Below are the code and all the weights of a small trained network. Each question names an input and a target symbol and asks about switching units off, where a switched-off unit gives its printed mean instead of its output.

import numpy as np


def w(rows, s, z=0):
    codes = np.array(rows[::2]) - 128.0
    scale = np.full(codes.shape[1], s)
    scale[-1] = z or s
    return codes * scale


def norm(h):
    return h / np.sqrt((h * h).mean(-1, keepdims=True) + 1e-5)


def f(y):
    return np.maximum(y, 0)


def softmax(a):
    e = np.exp(a - a.max(-1, keepdims=True))
    return e / e.sum(-1, keepdims=True)


def log_softmax(a):
    a = a - a.max(-1, keepdims=True)
    return a - np.log(np.exp(a).sum(-1, keepdims=True))


def net(x, mask):
    ids = ['αβγδεζηθλμξπτφψω'.index(c) for c in x.split()]
    T = len(ids)
    res = E[ids] + P[:T]
    u = 0
    for l in range(2):
        q, k, v = (norm(res) @ M[l].T for M in (Q, K, V))
        z = softmax(np.where(np.tri(T) > 0, q @ k.T / 4**0.5, -1e9)) @ v
        res = res + np.where(mask[u], z, O[l][:, -1]) @ O[l][:, :-1]
        u += 1
        y = f(norm(res) @ A[l][:, :-1].T + A[l][:, -1])
        res = res + np.where(mask[u : u + 24], y, B[l][:, -1]) @ B[l][:, :-1]
        u += 24
    return log_softmax(norm(res)[-1] @ U[:, :-1].T + U[:, -1])


Q, K, V, O, A, B = {}, {}, {}, {}, {}, {}
E = w([
[113,81,137,108],'α',
[116,73,182,148],'β',
[131,46,152,99],'γ',
[184,163,131,210],'δ',
[1,58,65,66],'ε',
[103,84,176,157],'ζ',
[107,88,35,174],'η',
[68,112,87,130],'θ',
[112,140,156,120],'λ',
[49,150,118,170],'μ',
[187,158,128,121],'ξ',
[80,42,111,155],'π',
[12,38,205,73],'τ',
[75,185,91,47],'φ',
[152,93,235,103],'ψ',
[133,38,134,213],'ω',
],0.021)
P = w([
[241,37,174,1],'0',
[79,156,113,113],'1',
[87,155,114,106],'2',
[99,146,120,95],'3',
[106,79,113,69],'4',
[101,86,112,77],'5',
],0.008)
Q[0] = w([
[87,223,88,209],'0.h1',
[84,102,51,111],'0.h1',
[215,2,184,84],'0.h1',
[29,108,178,194],'0.h1',
],0.0098)
K[0] = w([
[151,176,66,239],'0.h1',
[114,130,71,73],'0.h1',
[190,52,147,122],'0.h1',
[11,105,161,199],'0.h1',
],0.013)
V[0] = w([
[103,140,114,143],'0.h1',
[54,83,58,58],'0.h1',
[107,212,3,136],'0.h1',
[88,125,170,146],'0.h1',
],0.0063)
O[0] = w([
[195,181,162,192,120],'0.h1',
[98,177,121,174,220],'0.h1',
[220,3,141,11,2],'0.h1',
[161,75,207,73,164],'0.h1',
],0.0065,0.0043)
A[0] = w([
[118,222,151,136,134],'0.n1',
[129,245,144,35,73],'0.n2',
[167,175,83,13,16],'0.n3',
[127,100,151,125,56],'0.n4',
[150,93,51,197,158],'0.n5',
[171,136,65,135,112],'0.n6',
[224,60,138,133,47],'0.n7',
[112,104,101,165,209],'0.n8',
[232,154,123,114,52],'0.n9',
[111,123,126,137,54],'0.n10',
[241,139,199,145,15],'0.n11',
[130,153,174,118,95],'0.n12',
[129,157,119,148,12],'0.n13',
[173,181,169,176,102],'0.n14',
[179,132,61,228,87],'0.n15',
[131,135,72,102,153],'0.n16',
[196,114,171,97,29],'0.n17',
[132,133,50,98,121],'0.n18',
[138,86,88,167,79],'0.n19',
[103,136,132,148,144],'0.n20',
[58,147,87,106,172],'0.n21',
[202,147,118,182,1],'0.n22',
[65,134,74,82,131],'0.n23',
[149,90,158,169,64],'0.n24',
],0.012,0.002)
B[0] = w([
[187,137,125,85,171],'0.n1',
[86,199,92,128,183],'0.n2',
[125,230,138,53,177],'0.n3',
[116,145,121,141,149],'0.n4',
[183,148,133,156,202],'0.n5',
[104,160,108,254,165],'0.n6',
[75,163,87,81,168],'0.n7',
[176,83,87,156,219],'0.n8',
[170,136,140,220,172],'0.n9',
[132,111,115,109,152],'0.n10',
[196,171,102,68,175],'0.n11',
[142,162,144,112,158],'0.n12',
[130,127,149,115,129],'0.n13',
[107,118,136,53,164],'0.n14',
[79,153,147,184,181],'0.n15',
[185,143,68,98,169],'0.n16',
[84,110,57,173,154],'0.n17',
[155,133,46,152,179],'0.n18',
[158,132,125,138,174],'0.n19',
[152,88,148,68,192],'0.n20',
[158,115,88,113,254],'0.n21',
[110,86,178,127,154],'0.n22',
[116,102,90,48,237],'0.n23',
[132,131,108,93,169],'0.n24',
],0.008,0.006)
Q[1] = w([
[104,109,69,197],'1.h1',
[106,81,143,50],'1.h1',
[110,4,215,21],'1.h1',
[120,164,124,96],'1.h1',
],0.015)
K[1] = w([
[5,66,52,192],'1.h1',
[155,82,142,72],'1.h1',
[167,50,174,91],'1.h1',
[83,138,139,105],'1.h1',
],0.016)
V[1] = w([
[2,119,52,155],'1.h1',
[58,131,159,183],'1.h1',
[180,173,90,245],'1.h1',
[67,205,124,171],'1.h1',
],0.008)
O[1] = w([
[174,82,122,55,237],'1.h1',
[166,116,150,187,106],'1.h1',
[46,123,135,141,6],'1.h1',
[121,56,2,70,56],'1.h1',
],0.0075,0.0028)
A[1] = w([
[59,121,157,49,126],'1.n1',
[146,199,137,95,115],'1.n2',
[119,90,163,122,127],'1.n3',
[44,54,124,88,187],'1.n4',
[129,154,26,160,57],'1.n5',
[173,87,186,169,51],'1.n6',
[133,80,99,88,205],'1.n7',
[166,142,159,75,173],'1.n8',
[127,54,159,132,131],'1.n9',
[168,235,86,210,3],'1.n10',
[140,146,151,92,145],'1.n11',
[63,128,94,114,127],'1.n12',
[187,234,93,126,111],'1.n13',
[108,128,99,125,88],'1.n14',
[48,63,149,108,173],'1.n15',
[2,161,155,67,137],'1.n16',
[185,127,105,203,146],'1.n17',
[146,104,185,182,125],'1.n18',
[104,118,43,118,113],'1.n19',
[118,100,160,114,115],'1.n20',
[117,99,187,117,125],'1.n21',
[70,83,182,67,71],'1.n22',
[90,88,184,109,160],'1.n23',
[66,233,61,92,21],'1.n24',
],0.012,0.0054)
B[1] = w([
[68,115,147,161,205],'1.n1',
[92,216,101,128,176],'1.n2',
[141,148,119,104,183],'1.n3',
[115,168,189,51,250],'1.n4',
[149,249,183,141,193],'1.n5',
[119,100,90,138,178],'1.n6',
[165,157,174,191,254],'1.n7',
[79,152,93,208,209],'1.n8',
[128,148,126,100,217],'1.n9',
[178,60,254,153,175],'1.n10',
[96,122,58,180,173],'1.n11',
[165,115,184,163,165],'1.n12',
[98,68,215,99,203],'1.n13',
[120,173,140,105,140],'1.n14',
[130,87,154,43,227],'1.n15',
[122,57,70,238,192],'1.n16',
[119,153,173,175,189],'1.n17',
[107,76,103,125,194],'1.n18',
[159,48,136,106,210],'1.n19',
[136,139,108,109,169],'1.n20',
[147,158,141,121,191],'1.n21',
[109,134,116,92,191],'1.n22',
[179,162,123,75,215],'1.n23',
[155,97,42,233,189],'1.n24',
],0.008,0.0068)
U = w([
[112,125,118,125,151],'α',
[118,133,117,118,165],'β',
[161,218,188,83,69],'γ',
[153,150,228,176,116],'δ',
[61,46,42,95,113],'ε',
[120,131,113,122,175],'ζ',
[210,107,98,177,164],'η',
[212,111,37,93,25],'θ',
[54,104,76,149,255],'λ',
[119,135,117,120,141],'μ',
[176,232,125,129,148],'ξ',
[201,27,179,139,51],'π',
[2,95,173,115,108],'τ',
[85,167,44,91,152],'φ',
[39,194,166,145,164],'ψ',
[83,39,138,185,162],'ω',
],0.018,0.0064)

Each question gives the input, a string of symbols that net reads in full, and the target symbol t.
The units are the heads (4 rows each of Q, K, V and O) and the neurons (one row each of A and B). Each row of codes is followed by its name. A weight is (code - 128) times the scale printed after its matrix; where a second scale follows, it is the last column's (O, A, B and U).
mask holds one flag per unit, layer by layer, with each layer's heads first. A switched-off unit (its flag False) gives its mean, the last column of its rows in O or B, instead of its output. The means were averaged over made-up inputs and are rounded, as every weight is.
A unit's drop is (log p(t) with every unit on - log p(t) with that unit switched off) / (log p(t) with every unit on - log p(t) with every unit switched off).
most important unit: the unit with the biggest drop
k most important neurons: the k neurons with the biggest drops, biggest first
k most important neurons of layer l: the k neurons of layer l with the biggest drops, biggest first
drop of u: that unit's drop, to one decimal
input μ ω ζ α, target ψ: 2 most important neurons	(0.n1; 0.n2)
input μ ξ ζ, target ψ: 2 most important neurons of layer 1	(1.n24; 1.n7)
input α μ π β, target ξ: 3 most important neurons of layer 0	(0.n6; 0.n1; 0.n15)
input π π β, target τ: 2 most important neurons	(0.n5; 0.n23)
input γ ζ α α, target θ: most important unit	0.n7
input α η β, target ξ: 3 most important neurons	(0.n6; 0.n15; 1.n13)
input τ α β, target η: 2 most important neurons of layer 0	(0.n3; 0.n1)
input ζ ξ ζ, target π: 2 most important neurons of layer 0	(0.n23; 0.n11)
input ψ ζ α α, target ω: 2 most important neurons of layer 1	(1.n5; 1.n7)
input α π μ, target ξ: 2 most important neurons	(1.n7; 1.n16)
input α ψ η μ, target ξ: 3 most important neurons of layer 1	(1.n7; 1.n16; 1.n24)
input ζ ξ π β, target π: 2 most important neurons of layer 1	(1.n18; 1.n4)
input β π α, target δ: 4 most important neurons	(0.n21; 0.n8; 0.n3; 0.n23)
input ζ ε β, target π: 3 most important neurons	(0.n23; 0.n2; 1.n18)
input ζ ε ζ, target π: 2 most important neurons	(0.n23; 0.n2)
input ε π μ δ, target δ: 2 most important neurons of layer 0	(0.n11; 0.n9)
input ζ β π μ, target π: most important unit	0.n21
input π π ξ ζ, target τ: 2 most important neurons	(0.n5; 0.n23)
input ψ π ζ, target ω: 2 most important neurons	(0.n6; 1.n4)
input β θ λ α, target δ: 2 most important neurons of layer 1	(1.n7; 1.n16)
input π ζ ζ, target τ: most important neuron of layer 0	(0.n5)
input α γ ζ, target ξ: 3 most important neurons of layer 1	(1.n13; 1.n16; 1.n23)
input γ π ε β, target θ: drop of 1.n23	0.2
input ζ ψ α γ, target γ: drop of 1.n8	0.0
input γ η ε α, target θ: drop of 0.n6	0.2
input τ μ α, target η: drop of 0.n2	0.2
input λ ξ ω ζ η, target η: most important neuron of layer 0	(0.n5)
